Here is a tiny trained network, its code and every weight. The questions are about switching its units off for an input and a target symbol, where a switched-off unit gives its printed mean instead of its output.

import numpy as np


def w(rows, s, z=0):
    codes = np.array(rows[::2]) - 128.0
    scale = np.full(codes.shape[1], s)
    scale[-1] = z or s
    return codes * scale


def f(y):
    return y / 2 * (1 + np.tanh(0.7978845608 * (y + 0.044715 * y**3)))


def softmax(a):
    e = np.exp(a - a.max(-1, keepdims=True))
    return e / e.sum(-1, keepdims=True)


def log_softmax(a):
    a = a - a.max(-1, keepdims=True)
    return a - np.log(np.exp(a).sum(-1, keepdims=True))


def net(x, mask):
    ids = ['αβγδηξσ'.index(c) for c in x.split()]
    T = len(ids)
    res = E[ids] + P[:T]
    u = 0
    for l in range(2):
        r = res
        for j in range(2):
            rows = slice(2 * j, 2 * j + 2)
            q, k, v = (r @ M[l][rows].T for M in (Q, K, V))
            z = softmax(np.where(np.tri(T) > 0, q @ k.T / 2**0.5, -1e9)) @ v
            o = O[l][rows]
            res = res + np.where(mask[u + j], z, o[:, -1]) @ o[:, :-1]
        u += 2
        y = f(res @ A[l][:, :-1].T + A[l][:, -1])
        res = res + np.where(mask[u : u + 8], y, B[l][:, -1]) @ B[l][:, :-1]
        u += 8
    return log_softmax(res[-1] @ U[:, :-1].T + U[:, -1])


Q, K, V, O, A, B = {}, {}, {}, {}, {}, {}
E = w([
[108,32,226,187],'α',
[184,150,11,19],'β',
[227,6,119,134],'γ',
[172,149,71,208],'δ',
[7,160,121,36],'η',
[81,47,181,2],'ξ',
[84,241,33,109],'σ',
],0.0063)
P = w([
[157,254,222,125],'0',
[126,211,182,137],'1',
[111,180,156,141],'2',
[107,160,131,150],'3',
[98,141,117,149],'4',
[95,125,104,150],'5',
[88,118,90,154],'6',
[86,104,79,155],'7',
[87,98,69,156],'8',
[85,89,63,155],'9',
[80,79,61,158],'10',
[82,73,55,155],'11',
[78,64,48,163],'12',
[90,55,47,157],'13',
],0.0046)
Q[0] = w([
[221,177,68,206],'0.h1',
[205,76,156,215],'0.h1',
[96,63,251,202],'0.h2',
[198,111,103,157],'0.h2',
],0.015)
K[0] = w([
[208,153,61,244],'0.h1',
[171,63,189,208],'0.h1',
[149,92,248,151],'0.h2',
[216,135,63,168],'0.h2',
],0.015)
V[0] = w([
[106,48,254,200],'0.h1',
[86,239,157,214],'0.h1',
[97,161,127,64],'0.h2',
[42,145,131,72],'0.h2',
],0.0072)
O[0] = w([
[194,210,16,109,163],'0.h1',
[184,20,112,49,3],'0.h1',
[230,127,141,153,51],'0.h2',
[254,140,105,180,1],'0.h2',
],0.0045,0.00073)
A[0] = w([
[112,112,88,163,115],'0.n1',
[61,219,131,107,4],'0.n2',
[148,191,60,92,113],'0.n3',
[124,87,139,70,65],'0.n4',
[70,105,249,153,34],'0.n5',
[212,98,154,160,85],'0.n6',
[139,107,131,132,95],'0.n7',
[146,243,123,209,91],'0.n8',
],0.019,0.0041)
B[0] = w([
[122,99,101,64,249],'0.n1',
[171,124,213,13,106],'0.n2',
[103,143,218,132,154],'0.n3',
[183,205,156,117,119],'0.n4',
[146,193,230,90,115],'0.n5',
[158,199,249,155,160],'0.n6',
[156,120,153,123,119],'0.n7',
[78,97,219,133,155],'0.n8',
],0.021,0.0019)
Q[1] = w([
[189,128,103,149],'1.h1',
[108,127,17,115],'1.h1',
[149,132,238,236],'1.h2',
[140,8,77,223],'1.h2',
],0.014)
K[1] = w([
[150,136,162,99],'1.h1',
[173,114,89,58],'1.h1',
[130,98,127,209],'1.h2',
[83,4,52,97],'1.h2',
],0.018)
V[1] = w([
[203,127,165,101],'1.h1',
[251,58,122,146],'1.h1',
[115,122,165,106],'1.h2',
[200,98,159,170],'1.h2',
],0.012)
O[1] = w([
[2,172,67,99,47],'1.h1',
[61,223,113,244,179],'1.h1',
[142,104,143,180,238],'1.h2',
[78,172,185,119,2],'1.h2',
],0.0071,0.00055)
A[1] = w([
[153,115,26,159,6],'1.n1',
[132,98,51,160,191],'1.n2',
[152,208,140,38,3],'1.n3',
[105,131,217,127,100],'1.n4',
[82,157,38,133,118],'1.n5',
[208,255,213,93,87],'1.n6',
[133,104,167,170,31],'1.n7',
[143,176,178,79,213],'1.n8',
],0.017,0.0051)
B[1] = w([
[147,12,168,99,199],'1.n1',
[153,227,149,109,254],'1.n2',
[199,114,90,49,147],'1.n3',
[172,87,165,129,178],'1.n4',
[169,112,96,181,204],'1.n5',
[156,89,64,195,192],'1.n6',
[155,80,103,105,128],'1.n7',
[6,129,140,92,184],'1.n8',
],0.024,0.0083)
U = w([
[55,28,154,154,189],'α',
[36,238,171,151,235],'β',
[177,173,115,254,184],'γ',
[209,94,210,122,106],'δ',
[120,131,123,33,77],'η',
[133,112,65,132,2],'ξ',
[82,109,233,107,31],'σ',
],0.0037,0.0055)

Each question gives the input, a string of symbols that net reads in full, and the target symbol t.
The units are the heads (2 rows each of Q, K, V and O) and the neurons (one row each of A and B). Each row of codes is followed by its name. A weight is (code - 128) times the scale printed after its matrix; where a second scale follows, it is the last column's (O, A, B and U).
mask holds one flag per unit, layer by layer, with each layer's heads first. A switched-off unit (its flag False) gives its mean, the last column of its rows in O or B, instead of its output. The means were averaged over made-up inputs and are rounded, as every weight is.
A unit's drop is (log p(t) with every unit on - log p(t) with that unit switched off) / (log p(t) with every unit on - log p(t) with every unit switched off).
The circuit of an input: a set's keep is (log p(t) with only the set's units on - log p(t) with every unit switched off) / (log p(t) with every unit on - log p(t) with every unit switched off). Starting from the 12 units with the biggest drops (on a tie, the unit counted first), units are removed one at a time, each time the one whose removal leaves the highest keep (on an exact tie, the one counted first), for as long as the keep stays at least 0.8.
units of the circuit, in order: the units of the circuit, biggest drop first
top k neurons: the k neurons with the biggest drops, biggest first
k most important neurons of layer l: the k neurons of layer l with the biggest drops, biggest first
input η δ γ δ γ α η γ η δ β, target β: 3 most important neurons of layer 0 : (0.n3; 0.n6; 0.n8)
input α η δ γ γ γ δ γ γ η σ, target σ: units of the circuit, in order : (0.n3; 1.n4; 1.n8)
input γ ξ γ δ ξ γ γ σ, target α: top 3 neurons : (1.n8; 0.n3; 1.n2)
input α σ γ β η, target η: units of the circuit, in order : (1.n3; 0.n2)
input η η γ γ γ ξ, target ξ: 3 most important neurons of layer 0 : (0.n4; 0.n5; 0.n3)
input η δ η η σ γ γ η σ γ δ η, target δ: top 4 neurons : (0.n6; 1.n1; 0.n5; 0.n8)
input γ δ γ ξ η α β γ ξ, target β: top 2 neurons : (0.n6; 0.n5)
input δ γ γ α β β η γ γ γ β ξ β δ, target β: units of the circuit, in order : (0.n8; 1.n1; 1.n6)
input δ η ξ γ γ γ γ γ ξ, target γ: units of the circuit, in order : (1.h1; 0.n3; 0.n2; 1.n5)
input α γ δ ξ γ δ α, target β: units of the circuit, in order : (1.n1; 1.n5)
input γ η γ α γ γ γ α η η η η η, target δ: top 2 neurons : (1.n1; 0.n6)
input δ σ γ δ η η γ α γ η, target γ: units of the circuit, in order : (1.n5; 1.n8; 0.n8)
input β δ γ γ γ, target γ: units of the circuit, in order : (1.h1; 1.n5; 0.n8; 0.n3)
input γ η δ, target δ: top 2 neurons : (0.n8; 1.n4)
input η α σ α γ δ γ α, target γ: top 3 neurons : (1.n5; 0.n8; 1.n8)
input β σ γ, target α: top 2 neurons : (0.n6; 1.n2)
input β δ γ β σ, target σ: units of the circuit, in order : (0.n2; 1.n4; 1.n8)
input γ α ξ γ σ, target α: top 2 neurons : (1.n2; 0.n3)
input ξ α α δ γ δ γ γ η, target η: units of the circuit, in order : (0.n2; 1.n3)
input β β γ δ γ, target β: units of the circuit, in order : (1.n6; 1.n1)
input η ξ γ γ γ γ δ γ γ γ δ σ γ, target δ: 3 most important neurons of layer 0 : (0.n1; 0.n5; 0.n6)
input γ η δ δ σ γ α δ σ γ η γ β, target β: top 4 neurons : (0.n3; 0.n6; 1.n1; 1.n6)
input ξ β γ ξ γ β δ γ ξ γ δ, target β: top 2 neurons : (0.n8; 0.n6)
input β α ξ γ γ α ξ, target β: top 3 neurons : (1.n1; 0.n6; 0.n1)
input γ γ γ γ β δ γ γ α γ δ δ γ, target δ: 3 most important neurons of layer 0 : (0.n1; 0.n6; 0.n5)
input δ ξ η δ ξ γ η γ ξ, target γ: top 2 neurons : (0.n3; 0.n2)
